Questions about the matrix below. Counting starts at 1.
1) The entry in the top-left corner?
2) The entry just right of 0.049?
3) The top-right entry?
4) The entry in row 1 and column 2?
5) The entry in the bottom-right corner?
6) The entry in row 1 and column 3?
7) The entry in row 3 and column 1?
8) The entry in row 2 and column 1?
[[ 0.072  0.018 -0.081  0.008 -0.017 -0.231  0.098 -0.001 -0.181  0.034]
 [-0.197  0.071  0.026 -0.036  0.091  0.025  0.080 -0.117 -0.092  0.008]
 [-0.163 -0.138 -0.029 -0.118 -0.056 -0.016 -0.157 -0.096  0.006 -0.160]
 [ 0.134  0.095  0.041  0.096 -0.113  0.272 -0.105  0.100  0.053  0.041]
 [-0.121 -0.097 -0.063 -0.104  0.016 -0.118 -0.107 -0.078 -0.082 -0.096]
 [-0.131  0.042  0.019 -0.024  0.071 -0.004  0.030 -0.066 -0.080 -0.010]
 [-0.058 -0.005  0.022 -0.016  0.049  0.002 -0.067  0.000 -0.032 -0.043]
 [-0.078 -0.131 -0.053 -0.085 -0.130 -0.033 -0.112 -0.071  0.014 -0.128]
 [-0.146  0.045  0.028 -0.027  0.080  0.002  0.034 -0.073 -0.081 -0.016]
 [-0.173  0.074 -0.005 -0.033  0.071  0.121 -0.054 -0.087 -0.076  0.024]
 [-0.047  0.055  0.047  0.021  0.059  0.078 -0.068  0.023 -0.040 -0.012]
 [-0.104 -0.189 -0.074 -0.145  0.010 -0.214 -0.135 -0.073 -0.051 -0.161]]
1) 0.072
2) 0.002
3) 0.034
4) 0.018
5) -0.161
6) -0.081
7) -0.163
8) -0.197

m = [-21.2, 2.0, 8.9, -17.7, 21.2, 6.0, -5.6, -0.8, 15.3, -18.7, 0.8, 11.5, -11.5]
Find the median entry.
A: 0.8
The entry at the centre: -5.6
Find the entry just right of the largest entry.
A: 6.0
The entry just left of 6.0 is 21.2
Find the smallest entry.
A: -21.2
Find the entry just right of the centre entry.
A: -0.8
Find the entry just left of -18.7.
A: 15.3

Questions about the matrix below.
1) Find the maximum.
2) Find the entry directly below -8.
3) Find the top-left entry.
4) Find the entry in the top-right corner.
5) Find the entry directly below the largest entry.
6) Find the third largest entry.
7) Find the last entry of the largest entry's row.
8) Find the entry in the bottom-left corner.
-25, 16, -22, 24
-26, 22, 9, 19
8, -9, 8, -15
49, 7, -4, 3
14, 34, -7, 29
-31, 32, -14, 35
-11, 29, -24, 8
-17, -18, -2, -35
50, 3, -11, 4
2, -19, -22, -6
-27, -17, 17, -8
12, -14, 15, -2
1) 50
2) -2
3) -25
4) 24
5) 2
6) 35
7) 4
8) 12

B =
[[155, 175, 220, 192, 188, 206],
 [5, 172, 77, 59, 13, 64],
 [198, 160, 248, 82, 156, 89]]
The bottom entry of the column that holds the largest entry is 248
Find the entry directly above 198.
Answer: 5
The entry directly above 172: 175
The entry just right of 192: 188
Find the entry directly above 59.
Answer: 192
Find the entry just left of 64.
Answer: 13
Find the entry just right of the smallest entry.
Answer: 172
Find the smallest entry in the last column.
Answer: 64
The second largest entry -> 220

38, -9, -10, 15
-13, 1, 12, -3
43, 4, -13, 14
-43, 19, 28, -17
-1, 0, 3, 3
-5, -10, 6, -1
-11, -8, 9, -2
-29, 11, 19, -11
8, 2, -8, -3
-4, 16, -6, -2
-9, -6, 10, 0
17, 4, -6, 1
Counting starts at 1.
The entry at row 3, column 1: 43
The entry directly below 16 is -6
The entry at row 1, column 3 -> -10
The top entry of the column that holds the largest entry? 38
The entry directly above the largest entry -> -13
The entry at row 2, column 3? 12
The bottom-right entry? 1
The entry just right of 28? -17
The entry directly below 8? -4
The top-right entry? 15
The entry just right of the largest entry? 4
The entry in row 2 and column 2? 1
The bottom entry of the column that holds the smallest entry? 17
The entry directly below the largest entry: -43
The entry directly below 6 -> 9
The entry just right of 11? 19
The entry directly below the smallest entry? -1

Read these off the row that follows.
1) Read off the entry just left of 30.
2) Read off the entry just left of 6.
[95 56 30  6]
1) 56
2) 30

27, 0, -4, 8, -5, 3, 23, -15
-34, 15, -4, -33, 24, 15, 13, 19
42, 5, -2, 10, -1, -1, 11, -1
-2, -12, -19, -17, 30, -26, -32, 8
-2, -5, -22, -10, 26, -31, -35, 17
-34, -2, -25, -35, 15, 8, 13, -4
-24, 28, -9, 2, 24, 2, -7, 20
17, -9, 9, 23, 2, 13, 0, -2
-36, 21, 9, -15, -8, 9, -1, 31
4, -37, -11, -30, 33, 5, 14, -17
20, 4, 8, 23, 11, 20, 8, -6
25, 19, -7, 24, -16, 8, 16, -16
-15, 14, 13, -20, -9, 25, 8, 21
The first entry in reading order?
Answer: 27
The entry in the top-right corner?
Answer: -15
The entry directly above the smallest entry: 21
The largest entry?
Answer: 42
The first entry in the row that holds the smallest entry?
Answer: 4
The last entry in the row that holds the smallest entry?
Answer: -17
The entry directly below -33?
Answer: 10
The entry just right of the largest entry: 5
The third entry in reading order -> -4
The bottom entry of the column that holds the largest entry is -15
The smallest entry in the first column?
Answer: -36
The 3rd entry from the end, reading row by row is 25
The last entry, reading row by row?
Answer: 21
The 2nd entry, reading row by row -> 0
The 5th entry in reading order?
Answer: -5
The third entry on the main diagonal?
Answer: -2
The 5th entry from the end, reading row by row?
Answer: -20
The bottom entry of the column that holds the smallest entry -> 14
The entry directly below 27 -> -34
The last entry in the row that holds the largest entry?
Answer: -1
The third largest entry?
Answer: 31
The 2nd entry on the diagonal from the top-right corner: 13
The 2nd entry on the main diagonal?
Answer: 15
The 4th-last entry, reading row by row?
Answer: -9
The minimum?
Answer: -37
The entry just left of -30?
Answer: -11

A =
35.1	-67.3	-2.5	-40.6	-52.7	-21.7	-125.0	-96.1	-121.4	-72.7	23.1
-108.3	-138.6	-8.0	85.5	1.3	76.5	40.3	-141.8	47.8	3.0	-79.2
-73.6	-53.9	-37.5	1.2	57.3	-25.7	48.0	-43.9	63.7	76.4	-85.6
-5.8	-101.6	-76.9	19.7	-49.1	-61.3	-79.1	-101.7	-51.6	-32.7	-80.4
-57.5	-66.4	-46.8	-21.9	87.5	-50.1	76.9	-52.5	94.4	95.6	-114.3
-57.9	-22.8	103.5	3.3	-69.6	-20.4	-31.4	-1.0	4.1	-85.5	-126.4
-63.4	56.6	-19.0	-8.2	-105.2	-27.2	-107.3	81.7	-107.8	-65.5	99.3
-96.2	-10.9	-1.2	4.5	-30.9	24.9	-0.5	-9.2	-13.5	-18.3	-14.0
-213.0	-91.5	-12.3	60.5	-98.4	58.9	-28.5	-88.5	-33.5	-70.0	-81.5
9.5	16.8	2.9	11.3	-1.3	8.8	-0.9	15.9	-4.0	2.3	20.2
58.9	19.2	-123.0	-135.7	69.2	-125.1	12.0	-0.4	-6.7	72.4	-38.3
-157.6	-78.4	56.1	80.3	-20.1	67.8	39.6	-60.3	57.9	-9.7	-95.1
-5.8	-55.2	-62.6	-47.4	103.8	-50.1	85.5	-60.6	91.0	99.9	-103.2
-68.0	-22.1	121.2	8.5	-77.5	-21.2	-30.2	4.8	11.1	-92.8	-141.0
-130.7	-91.4	-36.1	22.3	76.8	6.9	89.7	-84.6	101.6	95.6	-122.5
-151.5	-136.7	154.4	190.1	-110.9	162.3	-50.1	-115.8	-9.5	-114.1	-27.8
Report the largest entry in the last column.
99.3
Report the third entry in reading order.
-2.5
The entry just left of -33.5: -88.5
The entry directly above the smallest entry: -96.2
The entry directly above -22.1 -> -55.2
Report the top entry of the column that holds the smallest entry.
35.1
Report the 4th entry from the end, reading row by row.
-115.8
The entry in the top-right corner -> 23.1
The entry directly above -114.3 -> -80.4
Report the 3rd largest entry.
154.4
Report the last entry, reading row by row.
-27.8
Report the entry just left of 24.9.
-30.9
Report the top entry of the column that holds the largest entry.
-40.6
The smallest entry in the last row -> -151.5
The entry just left of 4.5 -> -1.2
Report the smallest entry in the first row.
-125.0
Report the largest entry in the first column.
58.9
The entry just right of -21.2 -> -30.2
Report the entry directly above 19.7.
1.2
Report the entry just right of -141.8.
47.8
Report the entry directly below -27.2.
24.9
The entry directly above -78.4 is 19.2
Report the entry just left of -77.5.
8.5
Report the second entry on the diagonal from the top-right corner.
3.0
Report the entry just left of 3.3.
103.5
The entry directly below -77.5 -> 76.8
Report the entry directly above the largest entry.
22.3
The third entry from the end, reading row by row -> -9.5
Report the entry directly below -138.6.
-53.9
Report the second entry in reading order.
-67.3
